Look-ups in named tables: a row name and a column name give one cell, copied from the table.

nonenik
columns: zir, zutofal, tumapid, vimiluk, nik, tovapig, kolimu, dap, gune, lor
tud: [125, 210, 86, 83, 114, 141, 112, 83, 224, 75]
kiz: [180, 112, 74, 70, 168, 195, 169, 73, 119, 139]
ruv: [71, 200, 176, 157, 91, 33, 82, 152, 181, 71]
rinira: [146, 184, 156, 110, 108, 152, 128, 102, 175, 82]
dadekel: [57, 96, 190, 187, 72, 45, 67, 175, 102, 132]

tumapid of tud = 86
nik of dadekel = 72
kolimu of dadekel = 67
kolimu of tud = 112
lor of rinira = 82
zir of ruv = 71
lor of tud = 75
tovapig of tud = 141
zutofal of kiz = 112
tovapig of kiz = 195
Row with the largest zutofal: tud

Table poz
columns: lefeva, mugo, venumon, posokuf, vonup, pege, bet, fovo, mab, tul
vog: [-0.2, -0.2, -0.3, -0.2, -0.9, -0.2, -0.2, -0.6, -0.2, -0.2]
zuvur: [-0.2, -0.2, -0.3, -0.2, -1.0, -0.2, -0.2, -0.6, -0.2, -0.2]
bogofol: [-0.2, -0.2, -0.2, -0.2, -0.2, -0.2, -0.2, -0.6, -0.2, -0.2]
vef: [-0.2, -0.2, -0.3, -0.2, -0.6, -0.2, -0.2, -0.7, -0.2, -0.3]
nokon: [-0.2, -0.2, -0.3, -0.2, 0.6, -0.2, -0.3, -0.8, -0.3, -0.2]
kole: [-0.3, -0.2, -0.2, -0.2, -0.3, -0.2, -0.2, -0.9, -0.2, -0.2]
savaf: [-0.2, -0.2, -0.2, -0.2, 0.6, -0.2, -0.3, -0.8, -0.2, -0.2]
vavono: [-0.2, -0.2, -0.2, -0.2, -0.9, -0.2, -0.2, -0.6, -0.2, -0.2]
denu: [-0.2, -0.2, -0.2, -0.2, 0.1, -0.2, -0.2, -0.7, -0.2, -0.2]
paf: [-0.2, -0.2, -0.2, -0.2, -0.4, -0.2, -0.2, -0.6, -0.2, -0.2]
siz: [-0.2, -0.2, -0.3, -0.2, -0.9, -0.2, -0.2, -0.6, -0.2, -0.2]
tolaf: [-0.2, -0.2, -0.3, -0.2, -0.7, -0.2, -0.2, -0.7, -0.2, -0.2]

What is the fovo of denu in poz? -0.7
What is the mugo of siz in poz? -0.2
What is the mugo of denu in poz? -0.2
What is the vonup of zuvur in poz? -1.0
What is the tul of savaf in poz? -0.2
What is the posokuf of vef in poz? -0.2
What is the mab of vog in poz? -0.2
What is the fovo of nokon in poz? -0.8
What is the lefeva of denu in poz? -0.2
What is the fovo of paf in poz? -0.6
What is the lefeva of kole in poz? -0.3
What is the fovo of bogofol in poz? -0.6
What is the bet of vef in poz? -0.2
What is the tul of vavono in poz? -0.2
What is the vonup of vavono in poz? -0.9
What is the mugo of kole in poz? -0.2
What is the pege of zuvur in poz? -0.2
What is the mab of paf in poz? -0.2
What is the mugo of vog in poz? -0.2
What is the vonup of vef in poz? -0.6

kav =
         givak   ker  bufa  forofuv   zan
vud       2653  7863   286     4234  7256
suto      3494  5195  3419     2827  1167
tatoze    3923  4328  4678     4138    34
tife      4475  2288  7864     3965  5645
megu      2282   416  8475     2797  4089
big       4284  1893  7057     3944  5300
fopiguf   3792  4545  5108     4333   720

What is the givak of tatoze in kav?
3923
What is the bufa of fopiguf in kav?
5108
What is the ker of megu in kav?
416
What is the ker of fopiguf in kav?
4545
What is the givak of tife in kav?
4475
What is the givak of fopiguf in kav?
3792
What is the bufa of megu in kav?
8475
What is the givak of vud in kav?
2653
What is the zan of suto in kav?
1167
What is the givak of megu in kav?
2282
What is the zan of tatoze in kav?
34
What is the ker of big in kav?
1893
What is the ker of suto in kav?
5195
Which row has the largest givak? tife

bege =
         vanete  zisizef  kobur    gil
fom       27337    31781  10234  26061
likovor   25706    14675  19343  43049
nenafe     7048    30150  80000  34809
fupabe     1669    20829  27325  19812
timun     47809    15389  14949  35597
ver       49741    12214  45109  30191
kagebas   47718    19731  21049  12754
reg        9447     6103  22837  24875

ver, gil -> 30191
fom, kobur -> 10234
reg, kobur -> 22837
likovor, vanete -> 25706
kagebas, zisizef -> 19731
ver, zisizef -> 12214
kagebas, kobur -> 21049
likovor, kobur -> 19343
timun, vanete -> 47809
nenafe, vanete -> 7048
fom, gil -> 26061
ver, vanete -> 49741
likovor, gil -> 43049
nenafe, zisizef -> 30150
kagebas, vanete -> 47718
fupabe, kobur -> 27325
fom, zisizef -> 31781
nenafe, gil -> 34809

vare
fields: dusu, bal, kemuped
simu: [768, 894, 883]
mesokov: [185, 231, 232]
rir: [264, 231, 314]
siselol: [275, 231, 194]
bokuve: [766, 765, 725]
bepen: [803, 704, 672]
gano: [727, 634, 631]
vovulep: [753, 639, 576]
pib: [658, 539, 537]
muta: [252, 326, 281]
lobav: [115, 163, 142]
faz: [795, 639, 620]
didasi: [424, 245, 268]
ravelog: [250, 314, 320]

bokuve, bal: 765
ravelog, dusu: 250
bepen, dusu: 803
faz, kemuped: 620
ravelog, bal: 314
didasi, kemuped: 268
bokuve, dusu: 766
simu, dusu: 768
faz, bal: 639
pib, kemuped: 537
rir, kemuped: 314
siselol, kemuped: 194
didasi, dusu: 424
pib, dusu: 658
bokuve, kemuped: 725
pib, bal: 539
Row with the largest bal: simu

Table bir
	laf	mifuf
tivoza	-79.30	-12.72
rak	-65.87	-21.76
sogepu	-69.46	-13.98
teg	-3.43	10.85
sugo	42.05	28.62
vapozib	73.90	23.97
fizu	14.44	-12.71
kan	52.55	3.63
nilapa	-24.40	64.21
nagebul	9.90	49.71
gobofe	-75.71	-20.45

kan, laf => 52.55
sogepu, laf => -69.46
nagebul, laf => 9.90
gobofe, laf => -75.71
teg, laf => -3.43
nagebul, mifuf => 49.71
tivoza, mifuf => -12.72
tivoza, laf => -79.30
sugo, mifuf => 28.62
gobofe, mifuf => -20.45
vapozib, laf => 73.90
vapozib, mifuf => 23.97
nilapa, laf => -24.40
fizu, mifuf => -12.71
rak, laf => -65.87
kan, mifuf => 3.63
sogepu, mifuf => -13.98

palise:
,megik,sume,renuza,bok,vire,papil,vori,sapego,pado,sidatez
sipul,152,104,105,122,129,175,118,120,146,130
lib,109,136,135,124,59,151,139,172,120,136
folos,137,112,107,129,111,98,196,95,175,73
mir,75,129,135,120,87,140,139,130,154,67
panob,147,91,119,122,155,105,129,104,89,144

What is the megik of sipul in palise?
152
What is the sume of panob in palise?
91
What is the papil of lib in palise?
151
What is the sapego of lib in palise?
172
What is the vire of mir in palise?
87
What is the pado of folos in palise?
175
What is the renuza of lib in palise?
135
What is the vori of folos in palise?
196
What is the vori of sipul in palise?
118
What is the renuza of folos in palise?
107
What is the sapego of panob in palise?
104
What is the sume of mir in palise?
129
What is the sume of sipul in palise?
104
What is the bok of panob in palise?
122
What is the pado of mir in palise?
154
What is the papil of panob in palise?
105

doguseg:
	sobu	mupi	rure	lim	totuk	mifek	gefube	giraba	vanu
pip	58077	58152	37648	24214	45875	40086	46079	51716	42504
ferum	60398	66440	18752	-15826	44482	35589	46705	43522	25164
san	68897	92863	20551	-46756	50299	33896	36850	46127	11898
muko	85416	69658	19679	-36663	38378	4337	30613	61623	31070
vevur	77494	82364	20527	-34955	44120	16698	37282	51883	20288
tilopor	74467	70397	15104	-49965	50439	9106	35483	51540	22801
pinotig	83795	96679	20682	-50448	46574	17728	31229	58087	19206
kage	71310	71308	23806	-21785	43321	20862	43479	44305	19833
pevonap	63637	70324	28476	-7793	47022	38601	50815	40645	25123
noz	53102	95909	8257	-65412	60596	31577	10865	67969	20473
nefezi	67154	89671	32596	-3321	50470	40893	52283	42244	21414
puvega	65150	64968	30142	-21035	47283	22549	38661	43059	18889
merovi	73170	94092	-5374	-18030	36411	37167	61156	51148	29862
gagif	68238	75195	26552	-11850	43409	31283	37545	55151	30951

muko, mupi => 69658
gagif, giraba => 55151
pinotig, rure => 20682
san, sobu => 68897
gagif, totuk => 43409
kage, vanu => 19833
muko, totuk => 38378
pip, totuk => 45875
pinotig, totuk => 46574
ferum, totuk => 44482
tilopor, giraba => 51540
pinotig, giraba => 58087
ferum, lim => -15826

